Below is a small trained network, with its code and all its weights. Each question gives an input and a class and asks what happens when units are switched off, that is, made to give their printed mean instead of their output.

import numpy as np


def w(rows, s, z=0):
    codes = np.array(rows[::2]) - 128.0
    scale = np.full(codes.shape[1], s)
    scale[-1] = z or s
    return codes * scale


def f(y):
    return y / 2 * (1 + np.tanh(0.7978845608 * (y + 0.044715 * y**3)))


def log_softmax(a):
    a = a - a.max(-1, keepdims=True)
    return a - np.log(np.exp(a).sum(-1, keepdims=True))


def net(x, mask):
    res = np.array(x, float).reshape(1, 4) / 4 @ E
    y = f(res @ A[0][:, :-1].T + A[0][:, -1])
    res = res + np.where(mask, y, B[0][:, -1]) @ B[0][:, :-1]
    return log_softmax(res[-1] @ U[:, :-1].T + U[:, -1])


A, B = {}, {}
E = w([
[57,102,122],'x0',
[223,174,227],'x1',
[136,2,234],'x2',
[234,74,53],'x3',
],0.0079)
A[0] = w([
[89,94,229,184],'N0',
[85,174,163,169],'N1',
[166,216,107,185],'N2',
[84,200,165,181],'N3',
[234,154,174,139],'N4',
[196,129,94,206],'N5',
[59,144,137,229],'N6',
[83,60,71,205],'N7',
[124,208,131,171],'N8',
[175,32,95,190],'N9',
[150,94,25,186],'N10',
[145,80,54,136],'N11',
[9,168,122,190],'N12',
[162,70,159,171],'N13',
[144,162,72,117],'N14',
[133,110,234,189],'N15',
[76,203,158,184],'N16',
[123,51,202,253],'N17',
[150,47,83,206],'N18',
[109,85,216,172],'N19',
],0.013,0.0053)
B[0] = w([
[53,109,154,232],'N0',
[156,67,83,183],'N1',
[186,114,145,224],'N2',
[174,52,68,203],'N3',
[145,101,192,239],'N4',
[183,186,162,205],'N5',
[133,116,23,206],'N6',
[108,123,75,208],'N7',
[194,86,112,197],'N8',
[110,206,137,211],'N9',
[94,245,128,213],'N10',
[83,191,85,178],'N11',
[154,116,91,244],'N12',
[72,116,154,196],'N13',
[147,154,164,177],'N14',
[56,131,161,236],'N15',
[195,73,38,209],'N16',
[81,142,131,255],'N17',
[85,188,100,198],'N18',
[84,115,153,221],'N19',
],0.011,0.0097)
U = w([
[249,135,195,57],'0',
[99,23,139,113],'1',
[164,194,116,69],'2',
[212,67,183,2],'3',
[129,152,142,197],'4',
[200,72,86,169],'5',
[143,101,223,217],'6',
[218,145,102,111],'7',
],0.011,0.0034)

Each question gives the input, the list of numbers given to net, and the class t.
The units are the neurons (one row each of A and B). Each row of codes is followed by its name. A weight is (code - 128) times the scale printed after its matrix; where a second scale follows, it is the last column's (A, B and U).
mask holds one flag per neuron, in row order. A switched-off neuron (its flag False) gives its mean, the last column of its row in B, instead of its output. The means were averaged over made-up inputs and are rounded, as every weight is.
A unit's drop is (log p(t) with every unit on - log p(t) with that unit switched off) / (log p(t) with every unit on - log p(t) with every unit switched off).
The circuit of an input: a set's keep is (log p(t) with only the set's units on - log p(t) with every unit switched off) / (log p(t) with every unit on - log p(t) with every unit switched off). Starting from the 12 units with the biggest drops (on a tie, the unit counted first), units are removed one at a time, each time the one whose removal leaves the highest keep (on an exact tie, the one counted first), for as long as the keep stays at least 0.8.
units of the circuit, in order: the units of the circuit, biggest drop first
k most important neurons: the k neurons with the biggest drops, biggest first
drop when u is switched off: that unit's drop, to one decimal
input [-3,-1,6,4], class 6: units of the circuit, in order	N6, N16
input [3,-3,7,2], class 4: units of the circuit, in order	N9, N18
input [1,8,1,6], class 6: units of the circuit, in order	N13, N16, N4
input [-2,-5,-4,-2], class 7: units of the circuit, in order	N0, N15
input [-3,-1,1,-7], class 1: units of the circuit, in order	N5, N10
input [-3,1,5,-1], class 6: units of the circuit, in order	N16, N6
input [-5,2,1,7], class 0: units of the circuit, in order	N5
input [3,2,-6,4], class 0: 2 most important neurons	N2, N6
input [6,7,-6,1], class 5: drop when N0 is switched off	-0.1
input [-7,8,6,-2], class 6: drop when N10 is switched off	0.0
input [6,-8,8,2], class 4: drop when N18 is switched off	0.1
